Below is a small trained network, with its code and all its weights. Each question gives an input and a target symbol and asks what happens when units are switched off, that is, made to give their printed mean instead of their output.

import numpy as np


def w(rows, s, z=0):
    codes = np.array(rows[::2]) - 128.0
    scale = np.full(codes.shape[1], s)
    scale[-1] = z or s
    return codes * scale


def f(y):
    return y / 2 * (1 + np.tanh(0.7978845608 * (y + 0.044715 * y**3)))


def softmax(a):
    e = np.exp(a - a.max(-1, keepdims=True))
    return e / e.sum(-1, keepdims=True)


def log_softmax(a):
    a = a - a.max(-1, keepdims=True)
    return a - np.log(np.exp(a).sum(-1, keepdims=True))


def net(x, mask):
    ids = ['δζηθξφω'.index(c) for c in x.split()]
    T = len(ids)
    res = E[ids] + P[:T]
    u = 0
    for l in range(2):
        r = res
        for j in range(2):
            rows = slice(2 * j, 2 * j + 2)
            q, k, v = (r @ M[l][rows].T for M in (Q, K, V))
            z = softmax(np.where(np.tri(T) > 0, q @ k.T / 2**0.5, -1e9)) @ v
            o = O[l][rows]
            res = res + np.where(mask[u + j], z, o[:, -1]) @ o[:, :-1]
        u += 2
        y = f(res @ A[l][:, :-1].T + A[l][:, -1])
        res = res + np.where(mask[u : u + 8], y, B[l][:, -1]) @ B[l][:, :-1]
        u += 8
    return log_softmax(res[-1] @ U[:, :-1].T + U[:, -1])


Q, K, V, O, A, B = {}, {}, {}, {}, {}, {}
E = w([
[114,143,88],'δ',
[62,127,166],'ζ',
[116,253,128],'η',
[106,101,62],'θ',
[121,58,94],'ξ',
[14,178,42],'φ',
[124,156,109],'ω',
],0.016)
P = w([
[191,125,168],'0',
[69,68,245],'1',
[72,54,233],'2',
[60,64,193],'3',
[139,92,142],'4',
[128,98,124],'5',
[122,146,119],'6',
[125,151,140],'7',
],0.012)
Q[0] = w([
[234,210,61],'0.h1',
[255,57,90],'0.h1',
[74,169,32],'0.h2',
[42,13,181],'0.h2',
],0.0066)
K[0] = w([
[1,40,118],'0.h1',
[98,82,200],'0.h1',
[180,70,173],'0.h2',
[145,79,189],'0.h2',
],0.0088)
V[0] = w([
[146,183,105],'0.h1',
[140,159,38],'0.h1',
[141,253,127],'0.h2',
[126,83,184],'0.h2',
],0.012)
O[0] = w([
[51,25,195,99],'0.h1',
[167,7,140,89],'0.h1',
[120,68,166,1],'0.h2',
[57,173,159,236],'0.h2',
],0.011,0.0069)
A[0] = w([
[22,112,117,202],'0.n1',
[157,127,111,108],'0.n2',
[91,121,184,170],'0.n3',
[196,156,123,149],'0.n4',
[94,162,172,2],'0.n5',
[249,137,116,162],'0.n6',
[134,133,126,143],'0.n7',
[158,80,82,96],'0.n8',
],0.015,0.0066)
B[0] = w([
[178,174,210,249],'0.n1',
[154,37,2,124],'0.n2',
[99,253,75,180],'0.n3',
[90,128,83,133],'0.n4',
[140,3,58,162],'0.n5',
[78,56,83,133],'0.n6',
[104,122,131,130],'0.n7',
[164,55,94,128],'0.n8',
],0.0075,0.02)
Q[1] = w([
[68,146,188],'1.h1',
[228,141,1],'1.h1',
[158,27,101],'1.h2',
[190,45,124],'1.h2',
],0.0086)
K[1] = w([
[127,110,99],'1.h1',
[76,241,100],'1.h1',
[134,2,235],'1.h2',
[157,120,55],'1.h2',
],0.0095)
V[1] = w([
[102,193,152],'1.h1',
[76,137,9],'1.h1',
[96,114,130],'1.h2',
[169,195,151],'1.h2',
],0.012)
O[1] = w([
[38,31,123,168],'1.h1',
[89,152,2,153],'1.h1',
[223,125,57,125],'1.h2',
[107,69,107,253],'1.h2',
],0.0097,0.016)
A[1] = w([
[21,26,112,140],'1.n1',
[71,72,113,108],'1.n2',
[44,151,121,254],'1.n3',
[92,116,60,90],'1.n4',
[115,212,175,172],'1.n5',
[166,194,62,112],'1.n6',
[186,151,84,111],'1.n7',
[147,2,68,118],'1.n8',
],0.01,0.0077)
B[1] = w([
[83,218,123,252],'1.n1',
[188,255,166,189],'1.n2',
[165,48,99,255],'1.n3',
[139,82,246,165],'1.n4',
[181,70,106,190],'1.n5',
[87,138,93,174],'1.n6',
[88,140,206,148],'1.n7',
[227,92,107,150],'1.n8',
],0.0077,0.022)
U = w([
[205,143,82,114],'δ',
[67,175,113,120],'ζ',
[140,89,158,75],'η',
[216,215,13,120],'θ',
[97,26,2,139],'ξ',
[254,239,166,61],'φ',
[161,26,73,255],'ω',
],0.0059,0.0051)

Each question gives the input, a string of symbols that net reads in full, and the target symbol t.
The units are the heads (2 rows each of Q, K, V and O) and the neurons (one row each of A and B). Each row of codes is followed by its name. A weight is (code - 128) times the scale printed after its matrix; where a second scale follows, it is the last column's (O, A, B and U).
mask holds one flag per unit, layer by layer, with each layer's heads first. A switched-off unit (its flag False) gives its mean, the last column of its rows in O or B, instead of its output. The means were averaged over made-up inputs and are rounded, as every weight is.
A unit's drop is (log p(t) with every unit on - log p(t) with that unit switched off) / (log p(t) with every unit on - log p(t) with every unit switched off).
The circuit of an input: a set's keep is (log p(t) with only the set's units on - log p(t) with every unit switched off) / (log p(t) with every unit on - log p(t) with every unit switched off). Starting from the 12 units with the biggest drops (on a tie, the unit counted first), units are removed one at a time, each time the one whose removal leaves the highest keep (on an exact tie, the one counted first), for as long as the keep stays at least 0.8.
circuit, biggest first: the units of the circuit, biggest drop first
k most important neurons: the k neurons with the biggest drops, biggest first
top k neurons in layer l: the k neurons of layer l with the biggest drops, biggest first
heads that matter: for each layer, one digit per head in row order, 1 if its drop is at least 0.15 and else 0, layers parted by /
input θ ζ ξ, target θ: circuit, biggest first => 1.h1, 0.h2, 0.n1, 0.n6
input ξ δ ω, target ξ: heads that matter => 00 / 10
input φ η η ω, target φ: heads that matter => 11 / 10
input ξ ζ δ η η φ, target ξ: 4 most important neurons => 0.n1, 1.n2, 1.n1, 0.n6
input η ζ δ, target η: heads that matter => 11 / 10
input φ ζ ω, target φ: circuit, biggest first => 0.h1, 1.h1, 0.h2
input ω φ ω η, target ω: circuit, biggest first => 1.n1, 1.n2
input φ θ θ θ, target φ: most important neuron => 0.n3
input ω ζ ζ δ η, target ζ: circuit, biggest first => 1.h1, 0.h1
input φ ζ θ ζ ζ ζ η φ, target φ: top 2 neurons in layer 0 => 0.n1, 0.n3
input ζ ξ η ζ ζ θ ξ, target ζ: circuit, biggest first => 1.n1, 1.h1, 0.h1
input θ θ ζ, target θ: circuit, biggest first => 1.h1, 0.h2, 0.n1, 0.n6
input θ θ η ζ ζ ω ζ η, target ζ: 3 most important neurons => 0.n1, 1.n1, 1.n5
input ω φ ζ, target ω: top 3 neurons in layer 1 => 1.n1, 1.n2, 1.n5
input φ θ θ θ ζ ζ φ ζ, target φ: circuit, biggest first => 1.h1, 0.h1, 0.h2
input ω θ θ φ, target ω: circuit, biggest first => 1.n1, 1.n2, 1.n5, 0.n1
input η θ ξ ξ, target η: circuit, biggest first => 0.h1, 1.h1
input θ φ ξ δ ζ φ ζ, target θ: top neuron in layer 0 => 0.n3
input ζ ζ ω ζ ω ζ θ, target ζ: heads that matter => 10 / 10
input η ζ ζ ω ω ξ, target ζ: circuit, biggest first => 1.h1, 1.n5, 1.n1
input η ζ θ, target η: circuit, biggest first => 1.h1, 0.h2
input η ξ ζ, target η: most important neuron => 1.n2
input φ ζ ζ, target φ: 2 most important neurons => 0.n8, 1.n3
input θ ω ζ η, target θ: top 3 neurons in layer 0 => 0.n1, 0.n3, 0.n8
